Here is a tiny trained network, its code and every weight. The questions are about switching its units off for an input and a class, where a switched-off unit gives its printed mean instead of its output.

import numpy as np


def w(rows, s, z=0):
    codes = np.array(rows[::2]) - 128.0
    scale = np.full(codes.shape[1], s)
    scale[-1] = z or s
    return codes * scale


def f(y):
    return np.maximum(y, 0)


def log_softmax(a):
    a = a - a.max(-1, keepdims=True)
    return a - np.log(np.exp(a).sum(-1, keepdims=True))


def net(x, mask):
    res = np.array(x, float).reshape(1, 7) / 4 @ E
    y = f(res @ A[0][:, :-1].T + A[0][:, -1])
    res = res + np.where(mask, y, B[0][:, -1]) @ B[0][:, :-1]
    return log_softmax(res[-1] @ U[:, :-1].T + U[:, -1])


A, B = {}, {}
E = w([
[134,137,135,255,144],'x0',
[144,141,235,122,114],'x1',
[127,128,129,128,129],'x2',
[128,129,128,128,127],'x3',
[233,190,112,120,121],'x4',
[129,127,127,128,128],'x5',
[128,127,128,128,128],'x6',
],0.0097)
A[0] = w([
[152,147,184,144,122,52],'neuron 0',
[96,116,170,89,129,132],'neuron 1',
[98,133,194,255,152,3],'neuron 2',
[74,91,113,161,136,71],'neuron 3',
[189,180,22,209,149,120],'neuron 4',
[74,107,200,63,124,133],'neuron 5',
[228,172,127,99,116,160],'neuron 6',
[165,163,40,187,135,123],'neuron 7',
[69,86,112,164,122,72],'neuron 8',
[153,152,194,144,126,48],'neuron 9',
[91,126,76,111,127,72],'neuron 10',
[120,120,154,223,115,156],'neuron 11',
[209,178,144,98,119,50],'neuron 12',
[134,135,153,131,128,137],'neuron 13',
[80,108,20,97,148,69],'neuron 14',
[132,129,122,132,131,116],'neuron 15',
[77,111,204,56,124,132],'neuron 16',
[154,152,95,162,135,110],'neuron 17',
[143,136,184,135,125,142],'neuron 18',
[139,125,103,30,133,186],'neuron 19',
[43,98,123,153,139,150],'neuron 20',
[95,122,184,82,126,135],'neuron 21',
[149,138,203,136,128,148],'neuron 22',
[100,128,70,115,126,123],'neuron 23',
[121,129,145,186,131,139],'neuron 24',
[166,135,213,144,127,40],'neuron 25',
[143,141,190,135,131,147],'neuron 26',
[127,130,127,129,128,124],'neuron 27',
[68,82,111,164,133,69],'neuron 28',
[108,139,200,104,124,146],'neuron 29',
[169,136,218,143,131,38],'neuron 30',
[209,179,132,97,122,34],'neuron 31',
[74,116,159,112,158,162],'neuron 32',
[154,129,79,27,116,71],'neuron 33',
[102,104,16,118,137,174],'neuron 34',
[189,175,137,100,108,29],'neuron 35',
[150,139,208,137,128,150],'neuron 36',
[114,124,150,111,128,130],'neuron 37',
[154,130,76,39,124,51],'neuron 38',
],0.0077,0.005)
B[0] = w([
[117,188,137,131,138,154],'neuron 0',
[171,92,121,146,127,187],'neuron 1',
[22,51,116,48,98,206],'neuron 2',
[113,190,141,133,140,172],'neuron 3',
[253,116,126,186,142,251],'neuron 4',
[203,68,112,158,128,227],'neuron 5',
[94,214,143,140,146,249],'neuron 6',
[221,122,127,169,131,219],'neuron 7',
[110,197,141,130,138,177],'neuron 8',
[111,200,139,129,138,160],'neuron 9',
[93,94,118,120,120,159],'neuron 10',
[102,203,137,118,139,231],'neuron 11',
[48,93,127,82,114,188],'neuron 12',
[116,116,126,123,128,155],'neuron 13',
[54,72,125,101,112,206],'neuron 14',
[133,125,123,132,128,131],'neuron 15',
[205,67,110,162,126,231],'neuron 16',
[175,121,121,151,132,169],'neuron 17',
[98,109,119,114,121,184],'neuron 18',
[39,104,133,101,119,255],'neuron 19',
[57,155,138,79,118,224],'neuron 20',
[182,86,122,144,127,199],'neuron 21',
[90,97,119,112,120,203],'neuron 22',
[86,125,134,104,121,177],'neuron 23',
[104,173,133,112,133,190],'neuron 24',
[105,217,142,124,141,170],'neuron 25',
[98,102,118,116,121,191],'neuron 26',
[129,127,128,128,128,128],'neuron 27',
[109,201,142,131,139,180],'neuron 28',
[169,87,106,149,127,201],'neuron 29',
[104,222,143,123,141,174],'neuron 30',
[51,76,118,86,111,182],'neuron 31',
[157,79,113,139,128,202],'neuron 32',
[90,218,148,134,144,208],'neuron 33',
[52,189,162,87,126,248],'neuron 34',
[70,70,121,96,117,166],'neuron 35',
[87,95,118,110,119,209],'neuron 36',
[149,112,129,133,127,155],'neuron 37',
[109,216,140,148,151,189],'neuron 38',
],0.026,0.0053)
U = w([
[83,72,111,81,80,170],'0',
[130,234,163,141,172,180],'1',
[254,94,95,193,136,1],'2',
],0.0097,0.00064)

Each question gives the input, the list of numbers given to net, and the class t.
The units are the neurons (one row each of A and B). Each row of codes is followed by its name. A weight is (code - 128) times the scale printed after its matrix; where a second scale follows, it is the last column's (A, B and U).
mask holds one flag per neuron, in row order. A switched-off neuron (its flag False) gives its mean, the last column of its row in B, instead of its output. The means were averaged over made-up inputs and are rounded, as every weight is.
A unit's drop is (log p(t) with every unit on - log p(t) with that unit switched off) / (log p(t) with every unit on - log p(t) with every unit switched off).
The circuit of an input: a set's keep is (log p(t) with only the set's units on - log p(t) with every unit switched off) / (log p(t) with every unit on - log p(t) with every unit switched off). Starting from the 12 units with the biggest drops (on a tie, the unit counted first), units are removed one at a time, each time the one whose removal leaves the highest keep (on an exact tie, the one counted first), for as long as the keep stays at least 0.8.
units of the circuit, in order: the units of the circuit, biggest drop first
unit that matters most: the unit with the biggest drop
k most important neurons: the k neurons with the biggest drops, biggest first
drop of u: that unit's drop, to one decimal
input [0,7,5,-6,2,-5,2], class 0: unit that matters most : neuron 36
input [6,3,-2,1,-1,6,-1], class 0: 2 most important neurons : [neuron 2; neuron 6]
input [-5,6,6,1,0,-2,-7], class 2: units of the circuit, in order : [neuron 16; neuron 5]
input [-5,8,-4,2,8,5,0], class 0: 3 most important neurons : [neuron 31; neuron 12; neuron 35]
input [-2,2,-1,0,8,-6,-1], class 0: 2 most important neurons : [neuron 31; neuron 12]
input [-5,-4,6,5,1,0,-2], class 1: 2 most important neurons : [neuron 33; neuron 38]
input [-3,5,-5,-5,7,4,-2], class 0: 2 most important neurons : [neuron 31; neuron 12]
input [-8,-1,4,-2,6,-2,2], class 1: 3 most important neurons : [neuron 33; neuron 38; neuron 6]
input [-4,5,-4,1,8,-4,-4], class 0: 3 most important neurons : [neuron 31; neuron 12; neuron 35]
input [-3,3,-2,7,8,-8,5], class 0: 2 most important neurons : [neuron 31; neuron 12]
input [2,-1,2,-3,-7,-7,-3], class 1: 4 most important neurons : [neuron 28; neuron 8; neuron 3; neuron 19]
input [5,5,-1,-7,-1,3,3], class 0: 2 most important neurons : [neuron 2; neuron 6]
input [5,8,4,6,-3,4,-6], class 0: drop of neuron 2 : 1.6
input [7,-2,-4,-7,-8,-1,3], class 1: units of the circuit, in order : [neuron 28]
input [5,-6,-5,-5,3,-6,0], class 2: drop of neuron 3 : 0.0
input [-2,-8,8,-8,1,4,6], class 1: drop of neuron 36 : 0.2
input [-2,1,-7,5,-2,5,2], class 2: drop of neuron 2 : 0.2
